Below are the code and all the weights of a small trained network. Each question names an input and a class and asks about switching units off, where a switched-off unit gives its printed mean instead of its output.

import numpy as np


def w(rows, s, z=0):
    codes = np.array(rows[::2]) - 128.0
    scale = np.full(codes.shape[1], s)
    scale[-1] = z or s
    return codes * scale


def norm(h):
    return h / np.sqrt((h * h).mean(-1, keepdims=True) + 1e-5)


def f(y):
    return y / 2 * (1 + np.tanh(0.7978845608 * (y + 0.044715 * y**3)))


def log_softmax(a):
    a = a - a.max(-1, keepdims=True)
    return a - np.log(np.exp(a).sum(-1, keepdims=True))


def net(x, mask):
    res = np.array(x, float).reshape(1, 8) / 4 @ E
    u = 0
    for l in range(2):
        y = f(norm(res) @ A[l][:, :-1].T + A[l][:, -1])
        res = res + np.where(mask[u : u + 8], y, B[l][:, -1]) @ B[l][:, :-1]
        u += 8
    return log_softmax(norm(res)[-1] @ U[:, :-1].T + U[:, -1])


A, B = {}, {}
E = w([
[128,127,127,128,129,128,130,129],'x0',
[86,58,139,251,147,150,189,116],'x1',
[130,127,129,127,128,131,127,128],'x2',
[130,129,128,129,127,129,127,127],'x3',
[124,128,127,127,130,128,126,127],'x4',
[173,168,50,131,126,136,179,61],'x5',
[94,173,130,128,63,224,142,144],'x6',
[128,129,129,128,128,129,127,126],'x7',
],0.0024)
A[0] = w([
[215,149,111,37,164,12,68,134,65],'L0N0',
[103,113,129,185,76,170,153,137,81],'L0N1',
[90,131,201,45,93,115,3,209,79],'L0N2',
[138,190,133,60,95,203,118,127,175],'L0N3',
[116,47,125,220,234,51,165,71,71],'L0N4',
[120,138,125,125,136,132,125,129,127],'L0N5',
[75,38,241,202,154,146,157,188,6],'L0N6',
[167,176,76,99,126,147,146,92,124],'L0N7',
],0.0034,0.0015)
B[0] = w([
[12,105,154,185,198,163,163,82,237],'L0N0',
[101,123,154,112,171,152,143,144,147],'L0N1',
[228,104,177,134,128,164,236,156,215],'L0N2',
[156,131,104,142,57,83,87,179,186],'L0N3',
[253,116,100,79,63,97,127,168,253],'L0N4',
[139,126,127,139,124,128,124,131,127],'L0N5',
[30,175,74,116,107,127,24,107,211],'L0N6',
[96,171,99,133,82,108,126,114,165],'L0N7',
],0.0031,0.0028)
A[1] = w([
[115,125,94,179,115,185,175,93,92],'L1N0',
[188,119,142,64,171,62,129,127,122],'L1N1',
[106,77,115,183,205,85,123,96,78],'L1N2',
[138,81,127,135,144,67,2,167,5],'L1N3',
[128,148,71,129,208,80,153,30,87],'L1N4',
[146,93,162,104,170,92,110,139,81],'L1N5',
[96,78,212,95,218,110,123,154,36],'L1N6',
[117,148,97,130,83,162,145,124,148],'L1N7',
],0.0047,0.0021)
B[1] = w([
[128,159,233,95,220,130,186,84,167],'L1N0',
[42,111,152,222,192,214,129,90,210],'L1N1',
[179,228,105,25,44,137,120,156,194],'L1N2',
[44,136,203,92,13,19,254,84,167],'L1N3',
[93,59,180,71,166,137,15,231,253],'L1N4',
[108,231,173,137,113,175,213,61,149],'L1N5',
[187,211,29,193,164,148,222,2,183],'L1N6',
[135,153,132,137,182,83,150,55,178],'L1N7',
],0.0028,0.0023)
U = w([
[139,166,165,164,207,178,227,46,254],'0',
[90,94,156,140,11,17,175,107,111],'1',
[210,132,211,85,64,178,128,243,78],'2',
[10,90,149,196,102,187,72,165,71],'3',
[93,115,116,50,226,116,17,134,147],'4',
[254,14,46,149,150,94,123,131,90],'5',
[170,214,16,85,52,132,99,96,81],'6',
],0.0091,0.0016)

Each question gives the input, the list of numbers given to net, and the class t.
The units are the neurons (one row each of A and B). Each row of codes is followed by its name. A weight is (code - 128) times the scale printed after its matrix; where a second scale follows, it is the last column's (A, B and U).
mask holds one flag per neuron, layer by layer. A switched-off neuron (its flag False) gives its mean, the last column of its row in B, instead of its output. The means were averaged over made-up inputs and are rounded, as every weight is.
A unit's drop is (log p(t) with every unit on - log p(t) with that unit switched off) / (log p(t) with every unit on - log p(t) with every unit switched off).
The circuit of an input: a set's keep is (log p(t) with only the set's units on - log p(t) with every unit switched off) / (log p(t) with every unit on - log p(t) with every unit switched off). Starting from the 12 units with the biggest drops (on a tie, the unit counted first), units are removed one at a time, each time the one whose removal leaves the highest keep (on an exact tie, the one counted first), for as long as the keep stays at least 0.8.
units of the circuit, in order: the units of the circuit, biggest drop first
most important unit: the unit with the biggest drop
top k neurons: the k neurons with the biggest drops, biggest first
top k neurons in layer l: the k neurons of layer l with the biggest drops, biggest first
drop when u is switched off: that unit's drop, to one decimal
input [-7,0,-3,2,0,-6,-1,-5], class 0: units of the circuit, in order => L1N6
input [-2,4,0,-1,-5,-1,0,-8], class 1: top 2 neurons => L1N3, L0N4
input [-4,1,5,-2,0,-8,-4,2], class 1: top 3 neurons in layer 0 => L0N6, L0N0, L0N1
input [7,-8,2,-2,6,4,0,6], class 4: units of the circuit, in order => L0N0, L0N4, L1N4
input [-3,8,-5,-2,8,-4,0,-3], class 1: top 2 neurons in layer 0 => L0N4, L0N0
input [-6,6,3,-4,3,8,0,3], class 5: top 2 neurons in layer 0 => L0N0, L0N4
input [-3,4,3,1,-5,2,0,-3], class 5: top 2 neurons in layer 0 => L0N4, L0N0
input [-6,2,-3,-8,-5,0,-2,1], class 1: top 3 neurons => L1N3, L0N2, L0N6
input [2,-7,2,6,-2,-1,1,-3], class 2: top 3 neurons => L0N3, L0N2, L1N6
input [5,-1,0,-7,2,2,-7,-5], class 4: top 3 neurons in layer 1 => L1N4, L1N2, L1N1
input [-7,1,3,-4,-3,0,-5,-4], class 1: top 3 neurons => L1N3, L0N2, L0N4
input [-4,-4,7,2,-6,5,0,0], class 4: top 2 neurons => L0N4, L0N0
input [-8,6,-2,-2,-7,-2,-8,-1], class 1: top 3 neurons => L1N3, L0N6, L0N2
input [-3,4,-7,3,-5,4,-4,5], class 5: units of the circuit, in order => L0N4
input [3,-3,-6,-4,6,1,-1,5], class 4: top 2 neurons => L1N4, L0N0
input [-4,4,-6,5,-1,-8,-7,4], class 1: top 2 neurons => L1N3, L0N6
input [7,-1,-4,5,3,-5,-1,-2], class 0: top 2 neurons => L0N2, L1N6
input [2,-3,-7,1,-8,1,0,-6], class 4: top 2 neurons => L0N0, L0N4
input [3,-5,2,7,3,0,-5,6], class 0: top 2 neurons => L1N6, L0N6
input [-6,-8,-5,-2,1,4,-6,-5], class 4: most important unit => L1N4
input [6,-2,-7,-4,2,-1,-8,-5], class 0: top 3 neurons in layer 1 => L1N6, L1N5, L1N1
input [4,-3,7,0,-3,3,-6,6], class 4: drop when L1N4 is switched off => 1.1
input [1,-2,4,-4,5,-2,-8,7], class 0: drop when L1N6 is switched off => 0.2
input [-6,6,4,5,5,3,-2,1], class 5: drop when L0N4 is switched off => 1.0
input [-4,-8,-4,-2,2,4,-1,-1], class 4: drop when L0N0 is switched off => 0.6
